Below are the code and all the weights of a small trained network. Each question names an input and a target symbol and asks about switching units off, where a switched-off unit gives its printed mean instead of its output.

import numpy as np


def w(rows, s, z=0):
    codes = np.array(rows[::2]) - 128.0
    scale = np.full(codes.shape[1], s)
    scale[-1] = z or s
    return codes * scale


def f(y):
    return y / 2 * (1 + np.tanh(0.7978845608 * (y + 0.044715 * y**3)))


def softmax(a):
    e = np.exp(a - a.max(-1, keepdims=True))
    return e / e.sum(-1, keepdims=True)


def log_softmax(a):
    a = a - a.max(-1, keepdims=True)
    return a - np.log(np.exp(a).sum(-1, keepdims=True))


def net(x, mask):
    ids = ['αβγδζηθλξπστφω'.index(c) for c in x.split()]
    T = len(ids)
    res = E[ids] + P[:T]
    u = 0
    for l in range(3):
        q, k, v = (res @ M[l].T for M in (Q, K, V))
        z = softmax(np.where(np.tri(T) > 0, q @ k.T / 4**0.5, -1e9)) @ v
        res = res + np.where(mask[u], z, O[l][:, -1]) @ O[l][:, :-1]
        u += 1
        y = f(res @ A[l][:, :-1].T + A[l][:, -1])
        res = res + np.where(mask[u : u + 4], y, B[l][:, -1]) @ B[l][:, :-1]
        u += 4
    return log_softmax(res[-1] @ U[:, :-1].T + U[:, -1])


Q, K, V, O, A, B = {}, {}, {}, {}, {}, {}
E = w([
[91,124,218,128,114,146,160],'α',
[133,171,187,112,172,47,103],'β',
[120,170,40,114,200,78,94],'γ',
[157,168,224,153,92,52,96],'δ',
[80,63,126,92,186,121,100],'ζ',
[135,168,34,150,84,244,100],'η',
[151,54,228,183,136,130,70],'θ',
[92,141,127,50,14,140,150],'λ',
[214,72,72,166,201,59,89],'ξ',
[125,97,73,69,135,163,180],'π',
[23,134,126,158,73,86,68],'σ',
[54,36,173,119,111,66,96],'τ',
[226,117,150,99,34,119,207],'φ',
[143,139,108,114,96,76,248],'ω',
],0.018)
P = w([
[132,197,175,94,168,135,103],'0',
[134,169,163,76,143,125,101],'1',
[127,145,152,77,128,125,104],'2',
[120,136,128,100,121,118,116],'3',
[110,118,113,122,116,113,127],'4',
[105,111,99,150,108,111,143],'5',
[94,100,79,182,112,108,160],'6',
[91,90,65,212,108,107,177],'7',
[88,93,48,226,113,102,190],'8',
[70,76,37,255,125,107,199],'9',
],0.012)
Q[0] = w([
[97,147,177,127,137,84,112],'0.h1',
[164,159,81,182,161,7,173],'0.h1',
[137,208,77,92,176,46,87],'0.h1',
[152,125,156,55,109,149,120],'0.h1',
],0.011)
K[0] = w([
[173,68,106,143,153,119,97],'0.h1',
[130,52,97,230,65,114,192],'0.h1',
[126,77,112,191,37,100,63],'0.h1',
[162,106,136,2,128,162,93],'0.h1',
],0.0069)
V[0] = w([
[124,80,131,194,85,166,78],'0.h1',
[172,96,171,111,30,42,103],'0.h1',
[185,10,97,137,173,87,111],'0.h1',
[255,112,142,139,115,131,136],'0.h1',
],0.0052)
O[0] = w([
[205,113,137,151,106,253,16,60],'0.h1',
[77,119,112,147,137,153,128,253],'0.h1',
[153,75,93,108,111,160,57,129],'0.h1',
[221,152,111,250,203,205,110,72],'0.h1',
],0.0057,0.0028)
A[0] = w([
[140,131,129,145,152,35,3,82],'0.n1',
[249,42,94,73,142,92,177,5],'0.n2',
[144,191,136,166,123,27,148,78],'0.n3',
[148,76,226,194,80,45,46,219],'0.n4',
],0.007,0.0027)
B[0] = w([
[154,130,101,71,52,250,154,245],'0.n1',
[195,169,128,164,166,242,228,129],'0.n2',
[78,57,131,165,157,2,169,222],'0.n3',
[57,150,14,95,223,226,106,255],'0.n4',
],0.007,0.0063)
Q[1] = w([
[139,53,92,177,103,103,144],'1.h1',
[82,117,2,124,110,141,188],'1.h1',
[196,110,207,204,159,93,80],'1.h1',
[188,111,128,131,107,116,176],'1.h1',
],0.0085)
K[1] = w([
[86,79,182,221,145,67,73],'1.h1',
[138,13,1,207,45,153,189],'1.h1',
[244,218,146,127,202,91,59],'1.h1',
[196,121,213,170,101,126,139],'1.h1',
],0.0074)
V[1] = w([
[92,169,46,121,62,171,74],'1.h1',
[136,254,112,77,138,139,137],'1.h1',
[151,131,95,164,45,137,173],'1.h1',
[126,91,81,92,58,167,220],'1.h1',
],0.0078)
O[1] = w([
[86,182,121,165,122,131,120,254],'1.h1',
[100,120,134,211,178,96,98,173],'1.h1',
[132,247,144,103,159,52,108,91],'1.h1',
[114,165,154,84,195,143,69,229],'1.h1',
],0.013,0.0055)
A[1] = w([
[134,183,136,152,142,129,125,177],'1.n1',
[77,69,98,79,105,186,99,106],'1.n2',
[112,134,125,192,121,147,107,150],'1.n3',
[138,91,146,117,134,1,154,3],'1.n4',
],0.0093,0.0043)
B[1] = w([
[182,80,214,134,179,96,98,209],'1.n1',
[171,161,139,180,148,109,57,254],'1.n2',
[207,76,182,201,175,38,105,202],'1.n3',
[96,66,48,53,121,187,3,173],'1.n4',
],0.0075,0.0063)
Q[2] = w([
[185,135,100,117,63,120,254],'2.h1',
[123,95,125,105,134,129,96],'2.h1',
[148,140,179,143,99,170,120],'2.h1',
[77,111,137,172,161,136,117],'2.h1',
],0.0093)
K[2] = w([
[92,2,253,188,131,145,55],'2.h1',
[130,122,95,161,139,92,189],'2.h1',
[161,49,109,94,147,80,117],'2.h1',
[124,223,76,158,140,96,104],'2.h1',
],0.0085)
V[2] = w([
[50,115,121,177,171,197,105],'2.h1',
[139,153,80,116,201,210,255],'2.h1',
[207,69,218,114,178,140,60],'2.h1',
[59,141,185,109,85,155,179],'2.h1',
],0.0081)
O[2] = w([
[84,209,92,165,91,157,152,238],'2.h1',
[167,226,98,133,194,169,169,71],'2.h1',
[129,85,161,91,121,146,192,151],'2.h1',
[11,79,213,141,165,180,115,2],'2.h1',
],0.011,0.0071)
A[2] = w([
[138,127,141,97,75,74,85,98],'2.n1',
[134,179,100,92,2,137,166,139],'2.n2',
[186,172,119,141,123,94,98,3],'2.n3',
[146,203,217,75,64,148,82,79],'2.n4',
],0.0088,0.0029)
B[2] = w([
[84,189,203,96,93,123,89,213],'2.n1',
[112,99,150,146,141,152,62,196],'2.n2',
[108,80,154,107,47,145,163,253],'2.n3',
[161,2,110,198,212,160,125,161],'2.n4',
],0.0092,0.0064)
U = w([
[72,151,198,116,66,158,209,254],'α',
[82,54,107,91,106,144,176,107],'β',
[177,152,75,145,138,32,36,189],'γ',
[93,107,92,241,122,62,217,97],'δ',
[130,103,140,120,92,140,129,142],'ζ',
[172,191,227,162,86,49,130,79],'η',
[207,100,144,206,117,145,64,74],'θ',
[101,100,188,137,204,108,54,88],'λ',
[210,188,153,121,82,141,136,106],'ξ',
[95,193,132,131,237,161,135,155],'π',
[57,245,192,163,94,127,134,30],'σ',
[92,173,144,99,80,254,58,137],'τ',
[197,70,170,121,185,90,127,151],'φ',
[162,130,153,46,134,115,83,99],'ω',
],0.0071,0.008)

Each question gives the input, a string of symbols that net reads in full, and the target symbol t.
The units are the heads (4 rows each of Q, K, V and O) and the neurons (one row each of A and B). Each row of codes is followed by its name. A weight is (code - 128) times the scale printed after its matrix; where a second scale follows, it is the last column's (O, A, B and U).
mask holds one flag per unit, layer by layer, with each layer's heads first. A switched-off unit (its flag False) gives its mean, the last column of its rows in O or B, instead of its output. The means were averaged over made-up inputs and are rounded, as every weight is.
A unit's drop is (log p(t) with every unit on - log p(t) with that unit switched off) / (log p(t) with every unit on - log p(t) with every unit switched off).
The circuit of an input: a set's keep is (log p(t) with only the set's units on - log p(t) with every unit switched off) / (log p(t) with every unit on - log p(t) with every unit switched off). Starting from the 12 units with the biggest drops (on a tie, the unit counted first), units are removed one at a time, each time the one whose removal leaves the highest keep (on an exact tie, the one counted first), for as long as the keep stays at least 0.8.
circuit, biggest first: the units of the circuit, biggest drop first
unit that matters most: the unit with the biggest drop
top k neurons: the k neurons with the biggest drops, biggest first
top k neurons in layer l: the k neurons of layer l with the biggest drops, biggest first
input γ δ β τ γ γ δ λ λ, target λ: circuit, biggest first -> 1.h1; 2.n4; 2.h1
input α π π γ δ γ δ δ, target δ: top 2 neurons -> 0.n4; 0.n3
input δ γ α τ δ δ β, target δ: circuit, biggest first -> 1.h1; 0.n3; 2.h1
input τ γ λ γ τ τ, target τ: top 3 neurons -> 1.n3; 0.n3; 1.n1
input γ γ β π γ, target π: circuit, biggest first -> 2.h1; 1.n3; 1.h1; 1.n1
input τ ξ γ π ζ λ θ, target λ: circuit, biggest first -> 0.n4; 2.h1; 1.h1
input η θ γ λ δ φ, target φ: circuit, biggest first -> 1.h1; 2.n4; 2.h1
input γ γ π γ π τ, target π: top neuron -> 0.n4
input γ σ ω, target ω: top 2 neurons -> 1.n4; 0.n4
input θ γ λ γ, target λ: top 2 neurons -> 1.n3; 0.n3
input γ β γ ζ β δ γ λ η δ, target λ: top 3 neurons -> 1.n1; 0.n4; 1.n3
input γ η β β γ θ τ β, target τ: circuit, biggest first -> 1.h1; 0.h1; 0.n4
input β δ λ γ γ γ β γ ζ, target γ: top 3 neurons -> 1.n2; 0.n1; 2.n3
input γ τ γ λ π φ γ β, target φ: top 2 neurons -> 0.n2; 0.n4
input β β γ δ γ, target δ: top 2 neurons in layer 1 -> 1.n4; 1.n2
input λ β π τ β γ, target τ: circuit, biggest first -> 0.h1; 1.h1; 2.h1
input δ β β ξ ζ, target ξ: unit that matters most -> 2.h1
input η δ δ γ γ γ η ξ β η, target ξ: top 2 neurons in layer 1 -> 1.n1; 1.n3
input ω τ γ θ δ ω, target ω: circuit, biggest first -> 1.h1; 1.n4; 0.n4; 2.h1
input π δ γ δ γ η φ, target φ: circuit, biggest first -> 1.h1; 2.n4; 1.n1; 2.h1
input π φ θ γ, target φ: top 3 neurons -> 0.n2; 1.n3; 0.n3
input γ γ τ ξ γ π, target π: circuit, biggest first -> 1.h1; 2.h1
input γ δ τ α γ θ, target γ: top 2 neurons -> 1.n2; 0.n4
input γ τ δ γ γ ω θ γ π γ, target π: circuit, biggest first -> 1.h1
input γ γ γ γ γ γ τ φ θ, target φ: top 2 neurons in layer 1 -> 1.n1; 1.n2
